Here is a tiny trained network, its code and every weight. The questions are about switching its units off for an input and a class, where a switched-off unit gives its printed mean instead of its output.

import numpy as np


def w(rows, s, z=0):
    codes = np.array(rows[::2]) - 128.0
    scale = np.full(codes.shape[1], s)
    scale[-1] = z or s
    return codes * scale


def f(y):
    return y / 2 * (1 + np.tanh(0.7978845608 * (y + 0.044715 * y**3)))


def log_softmax(a):
    a = a - a.max(-1, keepdims=True)
    return a - np.log(np.exp(a).sum(-1, keepdims=True))


def net(x, mask):
    res = np.array(x, float).reshape(1, 6) / 4 @ E
    y = f(res @ A[0][:, :-1].T + A[0][:, -1])
    res = res + np.where(mask, y, B[0][:, -1]) @ B[0][:, :-1]
    return log_softmax(res[-1] @ U[:, :-1].T + U[:, -1])


A, B = {}, {}
E = w([
[126,128,128],'x0',
[128,127,130],'x1',
[74,162,238],'x2',
[128,128,130],'x3',
[81,2,141],'x4',
[50,156,79],'x5',
],0.0064)
A[0] = w([
[76,151,208,43],'n1',
[144,112,108,30],'n2',
[152,111,55,48],'n3',
[79,150,203,54],'n4',
[153,212,121,36],'n5',
[128,129,128,130],'n6',
[160,197,125,30],'n7',
[128,129,129,156],'n8',
[19,165,62,27],'n9',
[166,106,57,3],'n10',
[156,108,52,34],'n11',
[49,157,82,39],'n12',
[249,91,198,33],'n13',
[164,156,129,24],'n14',
[84,26,148,3],'n15',
[155,206,123,38],'n16',
],0.012,0.0065)
B[0] = w([
[251,88,146,219],'n1',
[154,42,206,53],'n2',
[213,93,181,174],'n3',
[244,90,143,215],'n4',
[99,33,66,210],'n5',
[128,129,127,132],'n6',
[94,36,107,165],'n7',
[130,143,114,186],'n8',
[68,127,252,217],'n9',
[222,63,167,142],'n10',
[217,87,178,172],'n11',
[88,118,222,149],'n12',
[40,139,252,252],'n13',
[89,23,205,75],'n14',
[75,36,25,217],'n15',
[97,38,78,196],'n16',
],0.029,0.0018)
U = w([
[107,1,99,91],'0',
[247,76,183,81],'1',
[137,105,144,202],'2',
[144,109,149,195],'3',
[140,113,142,189],'4',
[94,97,232,99],'5',
[151,170,107,2],'6',
],0.0078,0.019)

Each question gives the input, the list of numbers given to net, and the class t.
The units are the neurons (one row each of A and B). Each row of codes is followed by its name. A weight is (code - 128) times the scale printed after its matrix; where a second scale follows, it is the last column's (A, B and U).
mask holds one flag per neuron, in row order. A switched-off neuron (its flag False) gives its mean, the last column of its row in B, instead of its output. The means were averaged over made-up inputs and are rounded, as every weight is.
A unit's drop is (log p(t) with every unit on - log p(t) with that unit switched off) / (log p(t) with every unit on - log p(t) with every unit switched off).
The circuit of an input: a set's keep is (log p(t) with only the set's units on - log p(t) with every unit switched off) / (log p(t) with every unit on - log p(t) with every unit switched off). Starting from the 12 units with the biggest drops (on a tie, the unit counted first), units are removed one at a time, each time the one whose removal leaves the highest keep (on an exact tie, the one counted first), for as long as the keep stays at least 0.8.
circuit, biggest first: the units of the circuit, biggest drop first
top k neurons: the k neurons with the biggest drops, biggest first
drop when u is switched off: that unit's drop, to one decimal
input [-1,-4,-1,-4,0,6], class 5: circuit, biggest first -> (n9 n12)
input [0,6,6,1,-1,-8], class 5: circuit, biggest first -> (n13)
input [-3,5,2,7,5,8], class 5: top 2 neurons -> (n9 n12)
input [-5,-7,8,4,-8,1], class 0: top 3 neurons -> (n5 n16 n7)
input [-2,4,-5,2,-1,3], class 1: circuit, biggest first -> (n3 n11)
input [-1,2,-1,-3,-6,-3], class 0: circuit, biggest first -> (n5 n16 n7)
input [-1,-1,7,7,-6,5], class 1: top 3 neurons -> (n1 n4 n15)
input [-3,-3,6,-2,4,0], class 1: circuit, biggest first -> (n1 n4)
input [-4,1,-6,2,-5,2], class 1: top 3 neurons -> (n3 n11 n10)
input [0,3,1,7,7,-7], class 0: top 2 neurons -> (n15 n9)
input [-7,0,2,4,7,-6], class 0: top 2 neurons -> (n15 n9)
input [-1,2,8,-1,-6,7], class 1: drop when n1 is switched off -> 0.6
input [2,0,-8,-2,-4,6], class 1: drop when n3 is switched off -> 0.2
input [-6,6,-3,6,-6,8], class 5: circuit, biggest first -> (n9)
input [-7,7,-1,0,-3,-8], class 5: drop when n13 is switched off -> 0.8
